Below is a small trained network, with its code and all its weights. Each question gives an input and a class and asks what happens when units are switched off, that is, made to give their printed mean instead of their output.

import numpy as np


def w(rows, s, z=0):
    codes = np.array(rows[::2]) - 128.0
    scale = np.full(codes.shape[1], s)
    scale[-1] = z or s
    return codes * scale


def f(y):
    return np.maximum(y, 0)


def log_softmax(a):
    a = a - a.max(-1, keepdims=True)
    return a - np.log(np.exp(a).sum(-1, keepdims=True))


def net(x, mask):
    res = np.array(x, float).reshape(1, 5) / 4 @ E
    y = f(res @ A[0][:, :-1].T + A[0][:, -1])
    res = res + np.where(mask, y, B[0][:, -1]) @ B[0][:, :-1]
    return log_softmax(res[-1] @ U[:, :-1].T + U[:, -1])


A, B = {}, {}
E = w([
[124,149,197,111,136,129,223,144,63,122],'x0',
[128,130,128,129,128,124,128,128,128,127],'x1',
[129,128,128,127,129,129,127,127,127,129],'x2',
[254,105,84,128,105,130,185,116,158,141],'x3',
[113,187,96,132,192,123,142,240,165,197],'x4',
],0.017)
A[0] = w([
[149,98,121,128,101,146,110,61,127,104,172],'N0',
[133,157,177,142,116,134,153,107,116,114,125],'N1',
[113,145,152,129,138,102,147,154,130,126,77],'N2',
[61,136,139,138,128,121,34,128,129,127,174],'N3',
[194,130,169,131,126,127,254,142,97,132,4],'N4',
[183,87,142,129,114,119,111,65,128,112,125],'N5',
[143,123,106,130,158,138,129,145,125,128,100],'N6',
[45,131,210,130,129,132,211,149,81,125,91],'N7',
[173,133,113,132,128,130,121,135,177,131,86],'N8',
[122,158,111,128,174,139,136,224,136,177,126],'N9',
[99,91,150,118,112,132,120,85,98,110,145],'N10',
[128,101,146,133,110,132,121,69,112,115,217],'N11',
[121,162,155,131,151,140,143,118,86,114,127],'N12',
[223,121,85,131,125,128,117,130,135,135,99],'N13',
[123,124,99,127,126,133,141,164,161,145,116],'N14',
],0.026,0.014)
B[0] = w([
[125,144,186,170,123,245,135,135,133,147,228],'N0',
[124,129,117,132,128,53,132,134,111,86,182],'N1',
[116,125,129,130,124,166,115,124,103,174,157],'N2',
[130,127,33,103,130,166,127,117,172,39,232],'N3',
[120,128,16,112,138,177,110,123,204,19,240],'N4',
[133,121,162,127,114,232,129,128,97,162,222],'N5',
[120,117,127,130,128,93,126,124,134,130,150],'N6',
[118,130,198,113,106,109,130,129,43,227,253],'N7',
[113,122,155,105,140,40,128,131,114,153,176],'N8',
[139,126,70,139,122,182,124,121,149,255,245],'N9',
[143,128,148,133,147,29,117,133,133,71,209],'N10',
[109,122,140,74,128,140,125,123,64,71,225],'N11',
[160,119,165,140,140,82,139,115,113,126,180],'N12',
[133,133,214,181,129,83,135,136,120,183,215],'N13',
[118,139,121,133,125,56,138,130,136,134,173],'N14',
],0.029,0.036)
U = w([
[95,146,111,108,129,175,129,117,132,14,253],'0',
[116,158,184,167,92,159,147,119,58,232,102],'1',
[111,154,9,137,138,139,124,132,209,147,115],'2',
[136,160,154,193,127,2,154,135,131,228,64],'3',
[111,152,212,125,106,60,157,113,32,131,81],'4',
],0.0069,0.0043)

Each question gives the input, the list of numbers given to net, and the class t.
The units are the neurons (one row each of A and B). Each row of codes is followed by its name. A weight is (code - 128) times the scale printed after its matrix; where a second scale follows, it is the last column's (A, B and U).
mask holds one flag per neuron, in row order. A switched-off neuron (its flag False) gives its mean, the last column of its row in B, instead of its output. The means were averaged over made-up inputs and are rounded, as every weight is.
A unit's drop is (log p(t) with every unit on - log p(t) with that unit switched off) / (log p(t) with every unit on - log p(t) with every unit switched off).
unit that matters most: the unit with the biggest drop
k most important neurons: the k neurons with the biggest drops, biggest first
drop when u is switched off: that unit's drop, to one decimal
input [0,5,7,0,2], class 2: unit that matters most -> N7
input [-5,8,-8,1,1], class 3: 2 most important neurons -> [N4, N5]
input [-7,5,-1,0,-5], class 0: 3 most important neurons -> [N7, N3, N9]
input [1,7,5,7,3], class 2: 3 most important neurons -> [N4, N7, N10]
input [1,4,7,-1,-7], class 4: 2 most important neurons -> [N4, N10]
input [1,-1,-8,8,-2], class 0: 3 most important neurons -> [N4, N7, N9]
input [1,6,-5,-6,-7], class 4: 3 most important neurons -> [N4, N7, N10]
input [-8,5,2,2,1], class 3: 2 most important neurons -> [N4, N8]
input [0,-8,8,-8,3], class 2: 2 most important neurons -> [N3, N13]
input [1,7,-8,-4,-3], class 4: 2 most important neurons -> [N4, N7]
input [5,-6,-5,2,5], class 2: drop when N4 is switched off -> 1.3
input [-4,4,8,-7,2], class 2: drop when N1 is switched off -> 0.0
input [8,-2,-1,-1,-1], class 4: drop when N7 is switched off -> 4.1
input [5,1,-6,5,-4], class 0: unit that matters most -> N4
